Each row is shifted at random along 8 fixed directions that mean nothing.
Known rows, with every step that occurs:
mobot/nibob/punub/zalo/betan/rolu: -10	-49	215	-345	226	35	-135	259	82	-195	-173	323	232	-66	80	-172	22	218	5	-73	-156	372	-166	156	54	-50	-220	155	-7	-109	-425	0	-206	-33	288	-208	-95	-78	-23	248	267	304	78	127	-43	-383	-254	-6	78	179	37
mino/rolu/betan/nalu/punub/mobot: 31	133	20	-70	87	217	-18	73	183	-121	-60	-31	106	58	-26	157	-78	110	-47	165	-53	-153	-124	-102	19	-31	-66	177	77	-83	-28	77	-237	169	-126	-39	-52	87	39	-70	-105	-175	58	37	177	-10	166	-241	210	-194	112
nalu/tidir/rolu/betan: -146	321	-56	-41	64	352	30	95	199	-200	51	-143	62	158	27	27	25	48	25	176	19	31	-93	-84	-89	-120	-92	185	20	-38	-231	9	-221	22	-123	-351	-243	-133	43	-69	-273	-285	130	8	468	-123	207	-102	276	-199	22
rimamo/zalo/betan/tidir/rolu/mino: 170	-285	-85	-192	244	-51	387	-126	303	122	-248	188	69	-108	181	6	-157	256	-229	-101	-69	-21	206	36	66	-90	103	15	19	-202	-56	172	-133	238	69	1	111	128	171	302	-328	-19	44	281	-86	108	59	-293	124	-17	560
betan/tidir/rolu/punub/mobot/nibob: -105	99	155	-253	162	109	-128	130	-131	-279	31	159	280	3	-111	-47	-116	10	160	283	0	-187	-21	7	107	-79	-189	243	161	-227	-536	74	106	-176	98	53	-233	-58	46	-143	166	-69	165	26	-136	-126	-5	-103	55	80	-125
mobot/zalo/rimamo/punub/tidir/rolu/betan/nalu: 87	100	-198	-199	-51	17	-82	164	-50	93	-123	63	-63	98	194	85	19	60	-76	-126	-37	-136	264	182	54	-83	-95	-34	-58	-64	211	146	15	105	-36	-219	42	53	128	111	-145	-192	197	195	225	94	-37	-167	-60	-21	214
nalu/betan/rolu/tidir/mino: -36	203	101	-191	-39	62	-103	202	11	-184	93	-165	65	55	42	76	89	9	49	262	49	274	-88	-60	-58	71	-84	-38	-33	88	-243	114	-147	-220	88	-272	-228	-111	-87	56	56	-88	160	26	281	-318	110	162	12	133	-90
tidir/mino/rolu/betan/nalu/punub/zalo: 180	85	-28	-273	-142	-5	-69	177	25	156	5	-183	50	-42	31	122	63	-74	-30	182	-27	-41	-90	96	-26	74	78	98	-102	81	165	215	-62	46	-135	-73	21	297	132	-70	-53	-203	-39	159	68	147	174	-55	-22	-75	128
punub/zalo/betan/nalu/tidir/mino: -133	40	21	-185	305	186	305	-171	-12	-237	-65	159	62	222	133	189	-243	345	41	121	-132	-206	353	-14	35	-245	-169	40	287	-204	-40	-89	-201	221	-17	-98	86	-66	64	129	-311	-32	183	-90	-126	-235	-76	-333	214	-44	260
rimamo/mino/rolu/betan: 51	27	-71	-122	-42	40	167	112	50	387	86	-332	-134	156	174	188	-27	100	181	-47	228	-188	162	-95	-77	15	154	-184	146	-272	-172	176	-86	-14	-210	76	214	235	117	-87	-127	-210	66	-33	-37	-80	239	-100	-114	-92	251
punub/zalo/betan/rimamo/mino/tidir/rolu: 76	-121	146	-62	11	-203	18	118	-32	188	216	330	175	-137	87	-100	96	47	327	153	-79	302	83	-30	-84	238	124	201	-89	16	-356	194	69	-180	53	-60	1	213	90	-43	145	151	-229	124	-431	-10	118	217	-50	120	32
nibob/punub/zalo/rimamo/mino/rolu/betan/nalu: -18	53	116	-372	6	-120	20	91	94	325	-87	-263	-122	231	276	239	-47	386	-100	-235	-44	90	149	132	-25	30	-100	-310	-5	-68	80	162	-296	161	58	-196	321	203	-48	291	38	233	158	-36	-75	-524	-302	76	-114	89	278
zalo/rimamo/mino/tidir/rolu/betan: -40	-249	81	3	207	42	394	-100	318	558	295	256	349	-159	146	-389	131	13	318	2	42	5	57	-152	-239	148	380	532	-178	-324	-608	147	59	-8	-289	-69	93	530	326	-393	-68	15	-550	167	-798	353	540	46	294	-359	241
punub/zalo/rimamo/mino/rolu/betan: 164	-119	-22	13	-9	-114	91	3	258	169	-99	63	82	-199	178	-117	130	126	97	-279	146	260	-27	71	4	199	140	-45	-60	-183	-84	243	-106	-74	31	-81	194	143	48	61	28	24	-63	159	-16	149	374	80	-84	71	297
mino/tidir/rolu/betan/rimamo/zalo/punub/mobot/nibob: -247	303	145	-221	56	189	-177	184	-42	-177	115	-33	203	193	23	175	-125	91	111	159	56	-176	164	35	63	-11	-114	169	-73	-162	-514	64	-21	-118	44	-186	-3	-26	171	-144	203	172	399	-82	-22	-488	-151	182	94	-21	-207
nibob/mino/tidir/rolu/betan/nalu/punub/zalo/rimamo: 45	194	-75	-198	-157	235	-211	134	183	-102	-106	-323	251	-137	-71	-17	100	-73	-158	-71	145	-268	79	169	78	-61	99	256	-185	-258	-295	102	101	-16	-178	-134	16	138	328	-416	191	-185	188	127	37	-20	175	-189	147	-290	38
zalo/punub/mobot/mino/tidir/rolu/betan/rimamo: 168	-473	144	-15	279	-217	529	-201	147	147	-238	211	231	-264	246	-76	-23	298	-194	-236	-28	-59	90	-41	54	24	82	153	102	-315	-42	245	-12	188	13	191	45	175	-13	280	-47	75	-82	373	-639	120	134	-328	134	-7	456
rolu/betan/nalu/tidir: 163	-128	41	-407	69	-57	263	175	-226	63	44	-94	104	144	156	112	-178	134	285	153	211	-308	451	0	37	-188	92	-194	84	-567	-506	64	-23	-216	-22	127	336	223	311	-266	286	-35	99	-130	-508	-84	286	-71	-252	135	246
mino/rolu/betan/nalu: 135	-74	25	-220	147	132	-1	130	548	5	-296	-56	186	-132	-23	175	-267	191	-311	50	-137	-333	-90	-12	97	-137	135	200	97	-180	-272	149	-330	390	-77	138	78	273	214	-37	-151	-140	52	195	137	40	34	-437	235	-269	396
mino/rolu/punub/zalo/rimamo: 75	199	-238	-84	-93	209	-32	-20	-106	-139	-166	-177	55	-82	-72	-94	35	-152	278	-235	418	-348	123	203	196	-32	-68	-12	27	-535	-105	140	216	-259	-97	83	127	-121	165	-318	75	-341	314	-31	268	222	475	-319	-204	-21	60
mobot/punub/zalo/rimamo/mino/tidir/rolu: -67	238	-167	-17	-114	150	-180	122	-88	58	48	-176	-48	90	191	26	182	-23	127	-224	209	-76	170	90	-24	15	-107	-5	242	-159	81	120	187	-83	-184	-179	-58	-71	31	-48	-114	-279	245	94	274	-27	137	-137	-34	-80	-2
tidir/mino/rolu/betan/rimamo/punub/zalo: 165	-67	-118	36	20	-36	237	35	103	10	-224	-96	-43	-20	129	123	-84	121	-75	-102	77	-251	106	-66	97	22	79	43	94	-202	87	263	0	151	-130	104	85	89	62	109	-140	-142	84	167	-58	39	192	-281	2	-55	317
mino/tidir/rolu/punub: 209	-303	112	-176	243	-89	293	-18	507	-8	-274	77	285	-323	114	-179	-27	102	-274	3	-50	168	-317	-51	21	47	112	301	210	-141	-213	298	-109	168	68	64	-204	125	-45	241	-181	-85	-172	423	-5	202	307	-346	208	-31	435
nibob/mino/tidir/rolu/betan: -308	216	209	-320	161	87	121	43	81	-41	86	-256	87	204	27	186	-246	238	67	233	-66	-220	-5	-83	-11	-149	28	62	136	-101	-539	67	-208	48	29	-23	-162	-23	-49	14	-217	-22	278	-44	-53	-566	-306	-161	174	-27	-13
rimamo/mino/tidir/rolu/punub/mobot/nibob/zalo/betan/nalu: 202	-104	-32	-163	-5	-31	-275	211	366	246	-95	235	233	-258	35	5	64	72	-361	28	-331	-65	-12	139	-1	15	135	350	-123	158	-52	165	26	344	-38	2	-124	413	254	-4	-95	-48	-79	473	-61	321	-217	-192	262	-264	303
zalo/betan/rolu/mino: 194	-94	-55	-386	-113	151	-213	139	387	270	-151	-313	201	-289	-120	-85	53	-175	-153	-63	184	-91	-71	183	69	-2	240	166	-195	-329	-481	193	1	-19	-182	110	289	376	478	-420	207	-266	-67	151	48	228	384	-270	-33	-269	253
tidir/rolu/betan/rimamo: -104	169	-67	106	162	280	139	62	93	-142	56	222	124	61	-57	-183	-33	34	236	172	-121	-198	-107	-168	-34	-102	-56	377	-161	-117	-309	36	-115	22	-122	-175	-282	-18	51	-173	-205	-245	-109	28	28	68	179	-222	281	-195	-26
rolu/betan/nalu/punub/mobot/nibob/zalo: -27	309	26	-418	-38	252	-315	424	-66	-70	40	-283	58	342	137	180	17	137	-56	68	-1	-123	81	139	-16	-247	-176	-59	-60	-173	-277	-37	-198	-9	-72	-273	125	138	241	-202	308	-14	253	-120	96	-358	-101	43	12	-85	2
mobot/nibob/punub/zalo/rimamo/mino/rolu/tidir: -133	225	76	-352	-68	-155	-446	411	-125	204	231	298	153	10	53	-148	17	-10	289	77	-231	35	-52	177	59	38	19	117	-160	54	-379	128	42	-151	142	-54	-56	202	147	-122	146	79	106	182	-70	29	-340	197	-121	163	-188
punub/zalo/rimamo/mino/rolu/tidir: 31	35	-143	262	133	98	73	-114	165	-62	-11	415	126	-150	95	-224	101	98	259	-175	55	57	76	-39	2	126	-8	139	5	-208	-57	77	-20	-41	-40	-92	-45	-50	19	-21	-190	-68	-64	142	64	372	388	-33	112	-59	190
nibob/mino/tidir/rolu/punub/mobot/zalo: 32	79	52	-323	-38	-84	-170	113	-112	-42	-32	-112	208	-101	-23	-5	-38	-37	63	124	106	-217	-36	162	107	-46	78	103	137	-201	-375	220	230	-173	21	155	-145	65	118	-161	93	-151	229	193	-127	7	9	-164	-95	85	28
nalu/tidir/rolu/punub/mobot/mino: -177	88	71	105	284	306	192	-175	134	-220	19	88	218	60	144	-135	119	185	0	4	70	99	-161	-141	-139	-44	-214	289	264	-184	-154	-3	-108	46	-159	-304	-264	-141	-57	81	-211	-94	-28	100	15	-20	330	-83	397	-189	90
mino/tidir/rolu/betan/rimamo/zalo: 57	101	-186	175	144	170	314	17	129	-159	-152	66	-49	159	186	193	-169	262	-33	-42	16	-324	320	-148	41	-130	-5	31	20	-222	-4	77	-151	206	-110	-97	-52	-88	66	150	-316	-121	251	89	140	-79	81	-238	187	-146	308
zalo/betan/rimamo/mino/tidir: -2	43	64	99	13	48	-224	242	234	-138	92	197	132	-136	63	-79	81	59	117	70	-134	195	-128	-216	19	125	29	158	24	28	-353	115	-84	-71	48	-16	-160	5	-19	-67	74	-78	-14	149	134	-46	101	-77	110	31	-112
nibob/punub/mobot/mino/tidir: 48	-47	128	-292	4	75	-257	213	275	218	-36	-475	84	39	268	100	157	171	-282	-168	79	142	-117	2	-94	-48	47	0	429	-221	-242	125	-91	160	-276	55	141	252	91	-63	155	-90	-69	151	-59	-184	124	-281	78	-217	250
mino/tidir/rolu/punub/zalo: -101	313	27	-188	37	221	-78	3	155	-101	-2	-206	60	86	27	57	41	-14	8	132	32	128	-192	62	-63	46	-154	173	49	31	6	110	-145	40	-105	-245	-137	-55	-54	52	-237	-145	55	46	452	-67	180	-59	130	-124	37
mobot/zalo/rimamo/mino/tidir/rolu/betan/nalu/punub: -99	110	-177	127	212	91	529	-63	-325	-68	-2	304	-85	289	330	108	-114	319	226	-160	16	-494	461	-101	32	-186	-222	-126	70	-252	287	-3	-5	58	28	-191	-161	-184	-97	305	-390	-99	470	69	-136	-139	-152	-182	111	82	117
rimamo/zalo/betan/nalu/rolu: 157	25	-84	-413	-21	98	-147	315	182	387	128	49	24	169	200	96	31	78	18	101	-87	228	182	99	-151	-42	107	38	-75	-34	-188	83	-220	103	-116	-330	284	412	423	-91	21	-19	-132	54	108	4	124	105	11	-140	304
nalu/betan/tidir/mino/rolu/punub/zalo/rimamo: 183	-263	23	-312	127	-123	301	-87	443	121	-365	-81	256	-262	82	43	-185	146	-457	-162	-72	-197	55	160	202	-98	259	281	-35	-273	-63	289	-91	375	-72	188	291	348	324	36	-87	-130	40	392	-227	219	182	-442	164	-197	567
rimamo/punub/mobot/zalo/betan/nalu/rolu/mino: -100	157	82	-295	31	44	-109	143	-326	1	219	137	65	217	142	25	54	76	378	113	143	138	92	54	-63	77	-199	-140	-25	-141	-244	62	-28	-349	122	-305	77	-16	98	-5	205	198	211	-124	-82	-291	53	362	-157	260	-170
nibob/mobot/tidir/rolu/punub/zalo/betan/rimamo: 26	264	-59	-423	-201	21	-333	214	-80	6	-90	-366	43	86	-31	198	-6	-31	-174	-3	47	-166	235	320	154	-163	-37	0	-169	-131	-171	184	132	-30	-51	-81	127	80	274	-210	190	-228	355	97	174	-156	-153	-154	-134	-77	69
mobot/tidir/mino/rolu/punub: 194	8	108	-209	-192	-119	-232	243	71	41	-29	-307	129	-261	141	-60	320	-138	-65	-12	243	387	-264	81	-57	253	-6	-63	118	26	-95	330	115	-316	59	-109	-223	31	-135	85	225	-135	75	310	261	23	339	148	-175	184	-16
nalu/punub/rolu/tidir/mino: 70	16	-129	59	70	285	-36	24	217	-197	7	88	289	-251	-82	-400	227	-225	84	117	140	85	-294	-107	-40	37	88	494	104	-213	-322	117	154	-125	-240	-86	-279	8	177	-325	-78	-368	-265	241	89	467	703	-236	271	-254	68
nibob/punub/mobot/mino/rolu/betan/tidir: -17	-83	222	-186	145	-86	-208	171	161	-20	-44	205	287	-209	-23	-59	-72	157	-90	111	-261	-11	-278	-48	66	-7	83	288	-14	-27	-398	123	-128	131	40	195	-142	185	64	-7	83	63	-42	322	-253	24	-178	-160	192	-42	16
mino/tidir/rolu/betan/rimamo: -136	131	196	12	204	175	275	-5	247	-216	-100	-218	61	182	179	199	-82	351	-118	-6	45	39	13	-169	-58	-26	-189	14	83	-142	-262	89	-356	96	11	-256	-116	-163	-192	246	-52	103	212	-54	89	-611	15	-18	231	-59	124
zalo/punub/tidir/rolu/betan: -226	180	120	-611	65	103	7	-1	163	170	-12	-434	-8	198	9	188	-155	53	-148	142	-46	46	-62	155	20	-121	-32	58	52	-28	-202	156	-219	149	-36	-123	144	90	98	52	-229	-178	148	-2	276	-353	-114	-237	42	-96	152
punub/tidir/mino/rolu/betan/rimamo/zalo: -41	142	41	-69	-29	-24	43	66	-212	4	157	-85	-2	174	80	224	-103	108	293	183	146	-151	324	-62	-1	80	81	-49	-54	-177	-312	141	3	-170	-81	-13	147	64	134	-117	115	50	163	-99	-257	-262	117	198	-113	63	14

Rows:
129	-273	48	-455	72	-188	259	104	-82	374	-161	-128	25	75	303	14	-88	180	43	-314	276	-84	282	180	81	-62	82	-183	18	-564	-367	259	19	-96	-25	53	580	277	359	44	324	177	107	46	-544	-211	174	-7	-314	136	389
mobot/zalo/betan/rimamo/punub/rolu/mino
-156	420	-116	-54	-5	251	-100	208	-119	-165	125	-15	-11	379	129	195	-52	101	51	161	-42	-131	201	-54	-17	-163	-97	142	-108	-37	-81	23	-102	56	-191	-370	-10	-41	234	-95	-87	-154	268	-1	234	-167	23	90	167	-169	-52
nalu/punub/mobot/tidir/rolu/betan/rimamo/zalo
0	32	42	-175	84	22	157	-96	12	-81	-198	-193	-52	48	99	253	-127	226	-35	-159	201	-44	210	40	128	31	-142	-237	120	-273	-29	138	-101	2	94	56	235	-111	-18	243	-17	63	393	-1	120	-329	34	-75	-111	120	204
rimamo/mino/rolu/punub/zalo/betan/tidir
198	189	-331	4	-233	125	-125	4	-189	357	48	-157	-250	123	218	310	223	-32	-29	-72	87	-151	455	118	-99	96	-49	-191	-48	81	735	105	122	140	-324	-138	83	195	64	40	-337	-354	131	166	316	345	130	-130	-76	-229	235
rimamo/zalo/punub/mobot/tidir/mino/rolu/betan/nalu
4	78	72	50	51	56	-48	35	169	-39	72	282	215	-60	106	-12	41	193	178	-10	-9	120	140	-5	-55	150	2	114	-173	-110	-233	43	-196	-42	8	-261	126	131	152	-90	120	189	-12	22	-125	-4	205	306	115	-39	84
punub/zalo/rimamo/mino/rolu/betan/nalu/tidir
56	-167	17	-85	112	-158	298	-74	-118	-77	-197	23	5	-57	25	169	-272	207	83	-108	136	-372	310	-72	266	-44	44	-125	161	-440	-259	212	72	-23	106	388	215	-58	72	93	55	-60	357	90	-285	-150	6	-337	-166	175	228
zalo/betan/rimamo/mino/rolu/punub/tidir
305	-162	-88	-83	24	19	145	48	-147	169	-104	119	118	-112	155	-14	199	88	-12	-154	116	-128	370	190	-40	-7	-86	31	-70	-278	57	74	198	-25	-37	-21	-49	152	86	8	120	1	52	212	-331	188	102	-166	-20	-85	326
mino/tidir/rolu/punub/mobot/nibob/zalo/betan/nalu
-52	15	69	-285	125	149	-26	-80	84	-40	-129	-204	163	16	74	-11	57	126	-151	-95	144	-4	82	160	29	-79	-101	83	25	-268	-250	99	37	-9	-45	-116	23	13	86	-24	87	-16	144	59	-140	-273	62	-124	113	-107	185
nibob/mobot/zalo/punub/rolu/betan/tidir/mino
-143	202	85	-267	-33	-17	-288	173	113	-35	75	-148	243	-9	56	-44	26	24	28	-3	124	-85	-54	123	71	20	3	85	78	-139	-509	239	184	-228	122	-134	-196	0	71	-144	153	-34	360	120	37	-300	-90	75	12	92	-104
nibob/mobot/zalo/rimamo/mino/tidir/rolu/punub
155	78	-168	-392	-167	46	-188	114	239	258	-189	-410	-96	-9	70	212	50	-80	-358	-53	58	57	150	214	44	19	70	-35	-45	7	168	243	1	198	-179	-75	267	225	273	24	-136	-258	105	206	391	88	123	-208	-78	-191	354
rimamo/punub/zalo/betan/rolu/tidir/mino
125	-188	-2	-162	121	-62	85	-75	271	36	-169	171	249	-249	51	-258	34	55	-75	-132	24	108	-10	92	77	72	49	234	-25	-241	-238	240	90	5	35	-52	80	161	185	-6	51	-26	-150	247	-196	215	309	-91	57	-5	312
betan/tidir/rolu/punub/zalo/rimamo/mino
78	-141	-39	-142	150	-269	495	23	-394	-3	30	283	26	122	120	148	-357	173	306	212	-22	-476	422	-113	187	-120	208	27	28	-328	-186	200	102	-33	32	300	145	107	213	42	-81	-49	213	114	-629	28	2	-169	-128	213	224
nalu/punub/tidir/mino/rolu/betan/rimamo/zalo
10	-36	211	-358	131	45	-104	124	225	49	-31	94	294	0	128	75	19	305	-263	48	-155	157	113	224	-79	-87	-89	120	-88	-37	-401	23	-223	112	108	-319	31	209	221	63	192	286	84	112	-249	-302	-238	167	212	-74	258
punub/mobot/nibob/zalo/betan/nalu/tidir/rolu/mino
-48	212	120	-237	-206	83	-644	406	271	-12	41	-191	211	-136	-22	71	153	-157	-182	96	-15	222	-241	106	16	176	61	331	-49	161	-425	253	50	-59	-70	-177	-51	146	241	-199	325	-34	122	234	290	-223	37	132	71	-124	-198
mobot/zalo/betan/rimamo/punub/tidir/mino/rolu
99	4	-14	-197	-92	-283	-92	207	-370	358	176	143	-16	82	156	66	38	66	274	-12	-31	-117	357	110	42	35	71	-104	-197	-134	-76	202	175	-141	-8	119	167	263	151	-90	178	-2	87	142	-448	90	-132	90	-276	129	70
nibob/mobot/punub/zalo/betan/rimamo/mino/rolu/tidir
64	170	-127	-39	-39	51	37	171	-228	-258	-179	-216	-170	244	275	204	38	186	-44	-181	225	21	277	28	57	-81	-218	-281	69	-195	107	139	-45	-105	26	-274	4	-291	-64	299	52	-68	431	52	308	-356	61	27	-152	176	117
mobot/punub/tidir/rolu/betan/rimamo/zalo
-68	62	-132	49	231	177	174	-110	-98	-417	-150	393	124	43	46	57	-170	197	56	47	7	-366	235	-29	138	-153	-213	85	213	-226	-30	1	57	31	100	-96	-217	-283	52	154	-294	-65	429	110	74	-26	-48	-279	195	55	88
rimamo/punub/mobot/zalo/betan/nalu/tidir/rolu/mino
-87	-34	116	-333	191	62	-4	4	398	323	-96	-5	298	-35	108	-90	-45	189	-272	-147	-166	-171	-92	218	6	-116	78	397	-2	-168	-301	172	-82	326	-121	-45	91	409	255	-93	-30	5	-46	233	-316	31	-94	-228	298	-314	349
tidir/mino/rolu/punub/mobot/nibob/zalo/rimamo
